A = [230 869 944 682 532 266 434 550 139 550 819]
A[-11]: 230
A[7]: 550
A[-5]: 434

data =
 31  -24    7  -19  -21   24    8  -31   21   26
  7   11  -14  -30   30  -19   -1   10    7    8
-20    1    1   -6   19   34   11    4  -20   14
 -3   15   -5   26  -22    0   14    3  -25   -4
-27    7  -10   25   27   -3   21  -14   28  -29
 26   13   21  -27   19  -32    1   20   15  -31
-22   12   16  -12  -32   -2   33    0  -32   -6
-11  -19   12   31   28   19  -21  -21   20  -11
data[0,0] -> 31
data[2,0] -> -20
data[2,3] -> -6
data[7,9] -> -11
data[4,1] -> 7
data[1,5] -> -19
data[1,8] -> 7
data[3,6] -> 14
data[2,2] -> 1
data[:, 1] -> [-24, 11, 1, 15, 7, 13, 12, -19]
data[4,0] -> -27
data[4,9] -> -29
data[4,3] -> 25
data[6] -> [-22, 12, 16, -12, -32, -2, 33, 0, -32, -6]
data[2,6] -> 11
data[:, 4] -> [-21, 30, 19, -22, 27, 19, -32, 28]
data[1,3] -> -30
data[2] -> [-20, 1, 1, -6, 19, 34, 11, 4, -20, 14]
data[6,9] -> -6
data[5,9] -> -31
data[7,8] -> 20
data[2,1] -> 1
data[1,9] -> 8
data[4,5] -> -3
data[5,8] -> 15
data[7,3] -> 31
data[0,2] -> 7
data[4,7] -> -14
data[0,1] -> -24
data[:, 2] -> [7, -14, 1, -5, -10, 21, 16, 12]
data[:, 0] -> [31, 7, -20, -3, -27, 26, -22, -11]
data[6,0] -> -22

a = (-1, -1, -12, -3, -14, -6, 5, -11, -10, 3, 8, 0, 3, -27, -19)
a[0]	-1
a[11]	0
a[3]	-3
a[12]	3
a[9]	3
a[13]	-27
a[10]	8
a[7]	-11
a[5]	-6

M =
[[-13  30 -18 -30  16 -12  10  -1  14   9  28 -13]
 [  2 -18   9  18  -4   1   0   5  -2  -6 -17   2]]
M[0, 0]: -13
M[1, 3]: 18
M[1, 9]: -6
M[1, 8]: -2
M[:, 7]: [-1, 5]
M[1]: [2, -18, 9, 18, -4, 1, 0, 5, -2, -6, -17, 2]
M[0, 7]: -1
M[0, 11]: -13
M[1, 7]: 5

W =
[[-22  14  -9 -13  21 -24  23   5  22   3  16 -22]
 [ 20  24 -29 -24 -11  25 -27 -31 -19  31  21  22]
 [ 20  24 -29 -24 -11  25 -27 -31 -19  31  21  22]
 [-20  13  -8 -12  19 -21  22   6  20   3  14 -20]
 [-21  14  -8 -13  21 -23  23   6  22   3  15 -22]
 [ 20  24 -29 -24 -11  25 -27 -31 -19  31  21  22]
 [ 20  24 -29 -24 -11  25 -27 -31 -19  31  21  22]
 [-19  13  -8 -12  19 -21  21   6  20   3  14 -20]
 [-20  13  -8 -12  19 -22  22   7  20   2  14 -21]
 [ 20  24 -29 -24 -11  25 -27 -31 -19  31  21  22]
 [ 20  24 -29 -24 -11  25 -27 -31 -19  31  21  22]
 [ 20  24 -29 -24 -11  25 -27 -31 -19  31  20  21]
 [ 20  24 -29 -24 -11  25 -27 -31 -19  31  21  22]
 [-20  13  -7 -11  19 -22  22   8  21   1  14 -21]]
W[0,0]: -22
W[:, 3]: [-13, -24, -24, -12, -13, -24, -24, -12, -12, -24, -24, -24, -24, -11]
W[10,10]: 21
W[6]: [20, 24, -29, -24, -11, 25, -27, -31, -19, 31, 21, 22]
W[:, 8]: [22, -19, -19, 20, 22, -19, -19, 20, 20, -19, -19, -19, -19, 21]
W[12,1]: 24
W[:, 7]: [5, -31, -31, 6, 6, -31, -31, 6, 7, -31, -31, -31, -31, 8]
W[5,6]: -27
W[12,9]: 31
W[5,1]: 24
W[4,6]: 23
W[:, 2]: [-9, -29, -29, -8, -8, -29, -29, -8, -8, -29, -29, -29, -29, -7]
W[8,0]: -20
W[5]: [20, 24, -29, -24, -11, 25, -27, -31, -19, 31, 21, 22]
W[3,7]: 6
W[:, 0]: [-22, 20, 20, -20, -21, 20, 20, -19, -20, 20, 20, 20, 20, -20]
W[1,11]: 22
W[10,1]: 24
W[4,3]: -13
W[9,0]: 20
W[8]: [-20, 13, -8, -12, 19, -22, 22, 7, 20, 2, 14, -21]
W[11,11]: 21
W[3,11]: -20
W[7,2]: -8
W[1,9]: 31
W[7,0]: -19
W[9]: [20, 24, -29, -24, -11, 25, -27, -31, -19, 31, 21, 22]
W[10,9]: 31
W[9,8]: -19
W[6,6]: -27
W[13,9]: 1
W[:, 11]: [-22, 22, 22, -20, -22, 22, 22, -20, -21, 22, 22, 21, 22, -21]
W[3,10]: 14

x =
[[41, 57, 43, 20, 27],
 [16, 58, 37, 5, 29],
 [34, 79, 49, 3, 26],
 [17, 46, 36, 13, 32],
 [42, 60, 31, 22, 22],
 [29, 77, 50, 1, 28],
 [40, 56, 44, 20, 28],
 [16, 46, 33, 13, 31],
 [16, 45, 31, 14, 30],
 [21, 34, 19, 26, 28],
 [41, 73, 31, 14, 19],
 [36, 73, 25, 12, 17],
 [43, 45, 40, 29, 29]]
x[-13, -5] -> 41
x[-1, -4] -> 45
x[:, 1] -> [57, 58, 79, 46, 60, 77, 56, 46, 45, 34, 73, 73, 45]
x[:, 2] -> [43, 37, 49, 36, 31, 50, 44, 33, 31, 19, 31, 25, 40]
x[-7, -2] -> 20
x[-4, 3] -> 26
x[-10, 4] -> 32
x[-3, -3] -> 31
x[3, 0] -> 17
x[-11, -2] -> 3
x[11, 0] -> 36
x[-2, -3] -> 25
x[-13, -1] -> 27
x[-9, 4] -> 22
x[-6, 1] -> 46
x[:, 0] -> [41, 16, 34, 17, 42, 29, 40, 16, 16, 21, 41, 36, 43]
x[-9, 3] -> 22
x[-2, -1] -> 17
x[6, 1] -> 56
x[12, 0] -> 43
x[5, 1] -> 77
x[12] -> [43, 45, 40, 29, 29]
x[7, 2] -> 33
x[3, -2] -> 13
x[-12, -1] -> 29
x[2, 2] -> 49
x[8, 0] -> 16
x[11, -4] -> 73
x[-2, 3] -> 12
x[:, 3] -> [20, 5, 3, 13, 22, 1, 20, 13, 14, 26, 14, 12, 29]
x[0, 1] -> 57
x[:, 4] -> [27, 29, 26, 32, 22, 28, 28, 31, 30, 28, 19, 17, 29]
x[10] -> [41, 73, 31, 14, 19]
